Below are the code and all the weights of a small trained network. Each question names an input and a target symbol and asks about switching units off, where a switched-off unit gives its printed mean instead of its output.

import numpy as np


def w(rows, s, z=0):
    codes = np.array(rows[::2]) - 128.0
    scale = np.full(codes.shape[1], s)
    scale[-1] = z or s
    return codes * scale


def f(y):
    return np.maximum(y, 0)


def softmax(a):
    e = np.exp(a - a.max(-1, keepdims=True))
    return e / e.sum(-1, keepdims=True)


def log_softmax(a):
    a = a - a.max(-1, keepdims=True)
    return a - np.log(np.exp(a).sum(-1, keepdims=True))


def net(x, mask):
    ids = ['βγδζηθμξπστφψ'.index(c) for c in x.split()]
    T = len(ids)
    res = E[ids] + P[:T]
    u = 0
    for l in range(2):
        q, k, v = (res @ M[l].T for M in (Q, K, V))
        z = softmax(np.where(np.tri(T) > 0, q @ k.T / 2**0.5, -1e9)) @ v
        res = res + np.where(mask[u], z, O[l][:, -1]) @ O[l][:, :-1]
        u += 1
        y = f(res @ A[l][:, :-1].T + A[l][:, -1])
        res = res + np.where(mask[u : u + 4], y, B[l][:, -1]) @ B[l][:, :-1]
        u += 4
    return log_softmax(res[-1] @ U[:, :-1].T + U[:, -1])


Q, K, V, O, A, B = {}, {}, {}, {}, {}, {}
E = w([
[87,153,91],'β',
[30,152,246],'γ',
[241,144,61],'δ',
[165,181,202],'ζ',
[200,176,245],'η',
[20,111,142],'θ',
[139,189,131],'μ',
[173,184,184],'ξ',
[146,121,127],'π',
[159,169,221],'σ',
[163,168,217],'τ',
[58,75,14],'φ',
[159,123,188],'ψ',
],0.011)
P = w([
[79,255,109],'0',
[122,137,204],'1',
[120,144,194],'2',
[125,146,191],'3',
[111,128,170],'4',
[114,139,168],'5',
],0.0065)
Q[0] = w([
[66,195,180],'L0H1',
[178,250,147],'L0H1',
],0.018)
K[0] = w([
[24,195,133],'L0H1',
[132,255,59],'L0H1',
],0.013)
V[0] = w([
[255,106,158],'L0H1',
[143,2,250],'L0H1',
],0.009)
O[0] = w([
[181,254,53,57],'L0H1',
[16,187,97,4],'L0H1',
],0.0087,0.0041)
A[0] = w([
[254,89,202,204],'L0N1',
[129,124,127,73],'L0N2',
[109,195,188,90],'L0N3',
[123,160,132,4],'L0N4',
],0.0094,0.002)
B[0] = w([
[28,196,13,247],'L0N1',
[150,111,84,128],'L0N2',
[234,255,135,161],'L0N3',
[150,193,104,129],'L0N4',
],0.006,0.012)
Q[1] = w([
[118,147,250],'L1H1',
[42,54,100],'L1H1',
],0.014)
K[1] = w([
[140,167,249],'L1H1',
[83,35,127],'L1H1',
],0.012)
V[1] = w([
[14,10,98],'L1H1',
[87,112,254],'L1H1',
],0.0063)
O[1] = w([
[2,144,107,3],'L1H1',
[101,246,221,99],'L1H1',
],0.0068,0.0038)
A[1] = w([
[89,100,20,226],'L1N1',
[41,128,77,91],'L1N2',
[16,186,99,101],'L1N3',
[254,166,118,2],'L1N4',
],0.007,0.0057)
B[1] = w([
[56,154,90,254],'L1N1',
[138,39,174,190],'L1N2',
[166,71,180,238],'L1N3',
[131,1,165,245],'L1N4',
],0.0084,0.006)
U = w([
[102,120,104,131],'β',
[109,195,189,137],'γ',
[152,58,43,124],'δ',
[173,123,132,150],'ζ',
[204,12,175,1],'η',
[117,42,192,56],'θ',
[71,254,26,233],'μ',
[161,105,111,153],'ξ',
[142,225,89,201],'π',
[179,131,145,161],'σ',
[174,115,148,145],'τ',
[52,49,84,60],'φ',
[150,142,144,138],'ψ',
],0.0077,0.0056)

Each question gives the input, a string of symbols that net reads in full, and the target symbol t.
The units are the heads (2 rows each of Q, K, V and O) and the neurons (one row each of A and B). Each row of codes is followed by its name. A weight is (code - 128) times the scale printed after its matrix; where a second scale follows, it is the last column's (O, A, B and U).
mask holds one flag per unit, layer by layer, with each layer's heads first. A switched-off unit (its flag False) gives its mean, the last column of its rows in O or B, instead of its output. The means were averaged over made-up inputs and are rounded, as every weight is.
A unit's drop is (log p(t) with every unit on - log p(t) with that unit switched off) / (log p(t) with every unit on - log p(t) with every unit switched off).
The circuit of an input: a set's keep is (log p(t) with only the set's units on - log p(t) with every unit switched off) / (log p(t) with every unit on - log p(t) with every unit switched off). Starting from all 10 units, units are removed one at a time, each time the one whose removal leaves the highest keep (on an exact tie, the one counted first), for as long as the keep stays at least 0.8.
circuit, biggest first: the units of the circuit, biggest drop first
k most important neurons: the k neurons with the biggest drops, biggest first
top k neurons in layer l: the k neurons of layer l with the biggest drops, biggest first
input μ μ μ σ, target μ: circuit, biggest first -> L0N1, L0H1, L1N4
input δ μ η, target δ: circuit, biggest first -> L0N1, L1H1, L0H1
input ξ μ ψ ζ φ δ, target δ: most important neuron -> L0N1
input γ η ζ ζ ξ τ, target γ: circuit, biggest first -> L0H1, L1H1, L0N1
input δ μ μ φ η γ, target γ: 3 most important neurons -> L0N1, L0N3, L1N4
input δ μ η σ, target δ: circuit, biggest first -> L0N1, L1H1, L0H1
input η γ ψ β ζ, target η: circuit, biggest first -> L1H1, L0H1, L0N3, L1N4
input θ β σ, target θ: 3 most important neurons -> L0N1, L1N3, L1N2
input φ π β μ, target φ: 2 most important neurons -> L0N1, L0N3
input β β β, target φ: circuit, biggest first -> L0H1, L1H1, L0N3, L0N1
input φ τ δ μ μ ζ, target φ: 2 most important neurons -> L0N1, L0N3
input θ ξ σ μ σ, target θ: top 2 neurons in layer 1 -> L1N3, L1N2
input η ξ φ ξ, target η: circuit, biggest first -> L1H1, L0H1, L1N4, L0N3
input μ η η, target μ: circuit, biggest first -> L0N1, L0H1, L1N4
input μ π γ β δ φ, target φ: most important neuron -> L1N1
input μ τ γ μ, target μ: circuit, biggest first -> L0N1, L0H1, L1N4, L1N3
input η μ φ τ, target η: 3 most important neurons -> L1N4, L0N3, L1N1
input δ ζ γ, target γ: circuit, biggest first -> L1H1, L0H1, L0N1
input δ β ζ, target δ: circuit, biggest first -> L1H1, L0H1, L0N1
input η η β, target η: 3 most important neurons -> L0N1, L0N3, L1N4
input μ π π ζ, target μ: top 2 neurons in layer 1 -> L1N4, L1N1
input θ π η, target θ: top 3 neurons in layer 1 -> L1N3, L1N2, L1N1
input β η β θ, target θ: 2 most important neurons -> L1N3, L1N2
input θ β θ θ μ ζ, target θ: 2 most important neurons -> L1N3, L0N1
input φ π τ φ, target φ: top 3 neurons in layer 1 -> L1N2, L1N1, L1N3
input η ξ π ψ π μ, target η: 2 most important neurons -> L0N1, L1N4
input μ ψ φ μ, target μ: top 2 neurons in layer 1 -> L1N4, L1N1
input φ ξ π η, target φ: circuit, biggest first -> L0N1, L0H1, L1H1
